Below is a small trained network, with its code and all its weights. Each question gives an input and a class and asks what happens when units are switched off, that is, made to give their printed mean instead of their output.

import numpy as np


def w(rows, s, z=0):
    codes = np.array(rows[::2]) - 128.0
    scale = np.full(codes.shape[1], s)
    scale[-1] = z or s
    return codes * scale


def f(y):
    return y / 2 * (1 + np.tanh(0.7978845608 * (y + 0.044715 * y**3)))


def log_softmax(a):
    a = a - a.max(-1, keepdims=True)
    return a - np.log(np.exp(a).sum(-1, keepdims=True))


def net(x, mask):
    res = np.array(x, float).reshape(1, 8) / 4 @ E
    y = f(res @ A[0][:, :-1].T + A[0][:, -1])
    res = res + np.where(mask, y, B[0][:, -1]) @ B[0][:, :-1]
    return log_softmax(res[-1] @ U[:, :-1].T + U[:, -1])


A, B = {}, {}
E = w([
[255,175,149],'x0',
[106,167,52],'x1',
[182,154,99],'x2',
[77,168,136],'x3',
[90,67,73],'x4',
[130,205,130],'x5',
[121,102,130],'x6',
[104,90,91],'x7',
],0.0093)
A[0] = w([
[153,154,68,193],'N1',
[120,111,97,125],'N2',
[152,137,107,239],'N3',
[126,71,140,87],'N4',
[142,154,164,220],'N5',
[112,166,176,222],'N6',
[138,152,210,184],'N7',
[8,107,130,197],'N8',
[97,97,141,253],'N9',
[201,111,139,237],'N10',
[75,135,74,152],'N11',
[151,177,97,113],'N12',
[159,76,62,165],'N13',
[59,153,43,142],'N14',
[88,125,133,117],'N15',
[140,118,17,229],'N16',
],0.016,0.0055)
B[0] = w([
[87,142,35,176],'N1',
[121,191,215,145],'N2',
[98,183,51,172],'N3',
[50,65,176,149],'N4',
[156,198,61,178],'N5',
[228,177,48,176],'N6',
[203,233,125,189],'N7',
[170,224,137,248],'N8',
[96,221,67,185],'N9',
[108,184,69,212],'N10',
[240,190,144,192],'N11',
[115,80,104,161],'N12',
[56,153,153,177],'N13',
[253,205,108,215],'N14',
[174,54,70,152],'N15',
[81,227,81,206],'N16',
],0.0063,0.014)
U = w([
[67,169,95,37],'0',
[202,63,237,4],'1',
[145,177,215,147],'2',
[97,149,39,4],'3',
[254,198,108,209],'4',
[221,48,83,38],'5',
[195,77,252,6],'6',
[31,81,130,210],'7',
],0.0083,0.0043)

Each question gives the input, the list of numbers given to net, and the class t.
The units are the neurons (one row each of A and B). Each row of codes is followed by its name. A weight is (code - 128) times the scale printed after its matrix; where a second scale follows, it is the last column's (A, B and U).
mask holds one flag per neuron, in row order. A switched-off neuron (its flag False) gives its mean, the last column of its row in B, instead of its output. The means were averaged over made-up inputs and are rounded, as every weight is.
A unit's drop is (log p(t) with every unit on - log p(t) with that unit switched off) / (log p(t) with every unit on - log p(t) with every unit switched off).
The circuit of an input: a set's keep is (log p(t) with only the set's units on - log p(t) with every unit switched off) / (log p(t) with every unit on - log p(t) with every unit switched off). Starting from the 12 units with the biggest drops (on a tie, the unit counted first), units are removed one at a time, each time the one whose removal leaves the highest keep (on an exact tie, the one counted first), for as long as the keep stays at least 0.8.
circuit, biggest first: the units of the circuit, biggest drop first
most important unit: the unit with the biggest drop
k most important neurons: the k neurons with the biggest drops, biggest first
drop of u: that unit's drop, to one decimal
input [-5,-1,-3,6,6,-8,8,-8], class 4: most important unit -> N8
input [5,-3,5,6,2,-1,8,4], class 0: circuit, biggest first -> N14, N11, N8
input [-4,-7,-5,3,-3,-4,7,5], class 7: 3 most important neurons -> N14, N4, N11
input [-4,-2,-2,1,7,-4,-1,7], class 4: 3 most important neurons -> N14, N8, N11
input [-2,-7,-8,1,0,-2,-7,8], class 7: 2 most important neurons -> N14, N4
input [-1,-4,-8,0,5,-8,-7,8], class 7: 2 most important neurons -> N4, N7
input [2,1,4,-5,8,0,5,6], class 0: drop of N16 -> 0.1
input [1,-7,-3,-7,-1,-3,3,1], class 7: drop of N13 -> 0.0
input [-5,-6,-3,-7,2,-4,6,-6], class 7: drop of N14 -> 0.2
input [5,8,4,-3,5,1,0,-4], class 3: drop of N1 -> 0.1
